Below are the code and all the weights of a small trained network. Each question names an input and a class and asks about switching units off, where a switched-off unit gives its printed mean instead of its output.

import numpy as np


def w(rows, s, z=0):
    codes = np.array(rows[::2]) - 128.0
    scale = np.full(codes.shape[1], s)
    scale[-1] = z or s
    return codes * scale


def f(y):
    return np.maximum(y, 0)


def log_softmax(a):
    a = a - a.max(-1, keepdims=True)
    return a - np.log(np.exp(a).sum(-1, keepdims=True))


def net(x, mask):
    res = np.array(x, float).reshape(1, 3) / 4 @ E
    y = f(res @ A[0][:, :-1].T + A[0][:, -1])
    res = res + np.where(mask, y, B[0][:, -1]) @ B[0][:, :-1]
    return log_softmax(res[-1] @ U[:, :-1].T + U[:, -1])


A, B = {}, {}
E = w([
[25,191,80,104,209],'x0',
[234,215,90,156,116],'x1',
[141,167,162,2,105],'x2',
],0.011)
A[0] = w([
[162,97,141,126,125,90],'neuron 0',
[168,185,79,135,109,127],'neuron 1',
[83,61,150,114,114,193],'neuron 2',
[130,106,96,251,149,86],'neuron 3',
[111,150,115,134,158,88],'neuron 4',
[129,112,131,177,149,147],'neuron 5',
[151,95,154,130,98,101],'neuron 6',
[137,130,150,106,144,98],'neuron 7',
[97,159,113,117,169,85],'neuron 8',
[167,151,149,57,117,138],'neuron 9',
[68,200,87,128,152,113],'neuron 10',
[106,51,117,112,146,87],'neuron 11',
[134,117,126,96,119,170],'neuron 12',
[172,190,121,147,139,78],'neuron 13',
[150,107,145,125,130,201],'neuron 14',
[199,40,153,117,102,94],'neuron 15',
[191,87,125,136,89,116],'neuron 16',
[151,194,127,144,143,145],'neuron 17',
[194,175,116,170,134,140],'neuron 18',
[152,152,130,132,139,224],'neuron 19',
[123,137,113,140,132,251],'neuron 20',
[84,77,154,111,122,70],'neuron 21',
[146,155,126,96,117,99],'neuron 22',
[145,143,131,51,121,85],'neuron 23',
[137,126,147,66,132,109],'neuron 24',
],0.019,0.011)
B[0] = w([
[107,140,157,134,131,166],'neuron 0',
[142,75,164,121,147,215],'neuron 1',
[159,71,113,100,167,247],'neuron 2',
[107,133,138,122,21,235],'neuron 3',
[124,136,166,158,128,159],'neuron 4',
[134,138,104,126,90,183],'neuron 5',
[100,144,153,141,142,185],'neuron 6',
[126,124,140,134,102,143],'neuron 7',
[106,141,166,166,137,183],'neuron 8',
[120,133,113,127,75,224],'neuron 9',
[85,177,167,155,157,228],'neuron 10',
[149,81,164,106,132,187],'neuron 11',
[130,140,93,124,117,178],'neuron 12',
[135,64,202,134,117,193],'neuron 13',
[132,165,81,128,161,196],'neuron 14',
[86,157,163,166,152,247],'neuron 15',
[106,160,136,145,160,230],'neuron 16',
[140,90,139,121,156,197],'neuron 17',
[148,69,146,112,147,236],'neuron 18',
[139,149,45,95,172,206],'neuron 19',
[128,166,4,124,173,215],'neuron 20',
[152,67,175,130,133,192],'neuron 21',
[124,116,139,129,92,165],'neuron 22',
[115,119,137,137,60,191],'neuron 23',
[127,118,119,138,84,184],'neuron 24',
],0.043,0.015)
U = w([
[148,41,140,86,147,123],'0',
[91,175,158,187,152,133],'1',
[116,115,95,116,6,96],'2',
[145,130,41,83,159,255],'3',
[174,143,160,64,139,91],'4',
[151,211,185,77,107,107],'5',
[164,145,130,124,119,90],'6',
],0.016,0.0083)

Each question gives the input, the list of numbers given to net, and the class t.
The units are the neurons (one row each of A and B). Each row of codes is followed by its name. A weight is (code - 128) times the scale printed after its matrix; where a second scale follows, it is the last column's (A, B and U).
mask holds one flag per neuron, in row order. A switched-off neuron (its flag False) gives its mean, the last column of its row in B, instead of its output. The means were averaged over made-up inputs and are rounded, as every weight is.
A unit's drop is (log p(t) with every unit on - log p(t) with that unit switched off) / (log p(t) with every unit on - log p(t) with every unit switched off).
unit that matters most: the unit with the biggest drop
top k neurons: the k neurons with the biggest drops, biggest first
drop of u: that unit's drop, to one decimal
input [4,6,-5], class 0: unit that matters most => neuron 18
input [6,4,6], class 1: top 3 neurons => (neuron 10; neuron 3; neuron 8)
input [-6,-4,7], class 2: top 2 neurons => (neuron 9; neuron 23)
input [7,8,-4], class 0: top 2 neurons => (neuron 18; neuron 1)
input [8,8,5], class 0: top 4 neurons => (neuron 1; neuron 17; neuron 13; neuron 15)
input [6,1,7], class 2: top 2 neurons => (neuron 23; neuron 15)
input [-4,2,-3], class 1: top 2 neurons => (neuron 2; neuron 15)
input [-6,5,-7], class 2: top 2 neurons => (neuron 3; neuron 10)
input [-4,-2,3], class 1: top 3 neurons => (neuron 15; neuron 3; neuron 20)
input [-4,-1,-3], class 1: drop of neuron 15 => 0.4
input [5,-3,3], class 1: drop of neuron 10 => 0.1
input [-3,-4,-7], class 2: drop of neuron 3 => 1.3
